|  63 | 209 |
| 183 | 170 |
|  87 |  72 |
|  52 |  89 |
| 190 | 112 |
|  94 | 125 |
| 170 | 195 |
|  81 | 103 |
| 179 | 136 |
=>
| 209 |  63 |
| 170 | 183 |
|  72 |  87 |
|  89 |  52 |
| 112 | 190 |
| 125 |  94 |
| 195 | 170 |
| 103 |  81 |
| 136 | 179 |

| 135 | 136 | 161 | 135 | 121 | 129 | 109 | 128 | 131 | 136 | 126 | 116 | 144 | 128 | 133 |
| 162 | 126 | 114 | 161 | 118 | 135 |  91 | 128 |  80 | 125 | 148 |  94 | 205 | 128 | 160 |
=>
| 133 | 128 | 144 | 116 | 126 | 136 | 131 | 128 | 109 | 129 | 121 | 135 | 161 | 136 | 135 |
| 160 | 128 | 205 |  94 | 148 | 125 |  80 | 128 |  91 | 135 | 118 | 161 | 114 | 126 | 162 |

| 115 |  92 |  96 |
|  98 |  44 |  52 |
| 114 |  93 |  93 |
|  88 |  81 | 108 |
| 150 |  35 | 127 |
|  89 |  68 | 108 |
|  96 |  71 | 110 |
|  81 |  91 |  79 |
|  88 |  80 | 144 |
|  85 |  86 | 110 |
|  97 |  65 | 113 |
=>
|  96 |  92 | 115 |
|  52 |  44 |  98 |
|  93 |  93 | 114 |
| 108 |  81 |  88 |
| 127 |  35 | 150 |
| 108 |  68 |  89 |
| 110 |  71 |  96 |
|  79 |  91 |  81 |
| 144 |  80 |  88 |
| 110 |  86 |  85 |
| 113 |  65 |  97 |

|  86 | 218 |
|  85 | 220 |
|  86 | 219 |
| 149 | 211 |
| 212 | 161 |
| 198 | 191 |
| 212 | 162 |
=>
| 218 |  86 |
| 220 |  85 |
| 219 |  86 |
| 211 | 149 |
| 161 | 212 |
| 191 | 198 |
| 162 | 212 |

| 202 | 116 | 140 | 140 | 109 |  87 | 120 |  68 | 125 | 115 |
| 115 | 140 | 145 | 121 | 159 | 118 | 134 | 132 | 150 | 133 |
| 133 | 143 | 193 | 123 | 163 | 148 |  97 | 120 | 145 | 133 |
| 130 | 121 | 129 | 132 | 112 | 126 | 128 | 127 | 146 | 124 |
|  98 | 165 | 155 | 110 | 220 |  93 | 153 | 134 | 166 | 142 |
| 106 | 120 | 151 | 125 | 111 | 183 |  95 | 149 | 121 | 132 |
| 120 | 129 |  97 | 131 | 130 |  83 | 165 | 133 | 162 | 126 |
|  93 | 126 | 115 | 125 | 118 | 148 | 135 | 157 | 139 | 129 |
| 118 | 136 | 148 | 129 | 149 | 100 | 139 | 131 | 189 | 131 |
=>
| 115 | 125 |  68 | 120 |  87 | 109 | 140 | 140 | 116 | 202 |
| 133 | 150 | 132 | 134 | 118 | 159 | 121 | 145 | 140 | 115 |
| 133 | 145 | 120 |  97 | 148 | 163 | 123 | 193 | 143 | 133 |
| 124 | 146 | 127 | 128 | 126 | 112 | 132 | 129 | 121 | 130 |
| 142 | 166 | 134 | 153 |  93 | 220 | 110 | 155 | 165 |  98 |
| 132 | 121 | 149 |  95 | 183 | 111 | 125 | 151 | 120 | 106 |
| 126 | 162 | 133 | 165 |  83 | 130 | 131 |  97 | 129 | 120 |
| 129 | 139 | 157 | 135 | 148 | 118 | 125 | 115 | 126 |  93 |
| 131 | 189 | 131 | 139 | 100 | 149 | 129 | 148 | 136 | 118 |

|  57 | 105 |  60 | 130 |  64 | 101 |  86 | 139 | 112 |  90 |  85 |
|  29 | 103 |  88 | 130 | 143 | 210 |  90 |  86 | 130 | 129 |  88 |
|  31 | 101 |  62 | 128 |  83 | 152 |  76 | 103 | 128 | 111 |  79 |
=>
|  85 |  90 | 112 | 139 |  86 | 101 |  64 | 130 |  60 | 105 |  57 |
|  88 | 129 | 130 |  86 |  90 | 210 | 143 | 130 |  88 | 103 |  29 |
|  79 | 111 | 128 | 103 |  76 | 152 |  83 | 128 |  62 | 101 |  31 |

|  91 | 144 | 127 | 150 | 145 | 145 | 126 | 141 |
|  93 | 171 | 119 | 122 | 143 | 188 |  57 | 117 |
|  68 | 203 | 162 | 215 | 184 | 103 | 171 | 195 |
| 115 | 126 | 132 | 156 | 123 | 144 | 149 | 147 |
| 149 |  91 | 115 |  82 | 157 | 123 | 134 |  97 |
=>
| 141 | 126 | 145 | 145 | 150 | 127 | 144 |  91 |
| 117 |  57 | 188 | 143 | 122 | 119 | 171 |  93 |
| 195 | 171 | 103 | 184 | 215 | 162 | 203 |  68 |
| 147 | 149 | 144 | 123 | 156 | 132 | 126 | 115 |
|  97 | 134 | 123 | 157 |  82 | 115 |  91 | 149 |
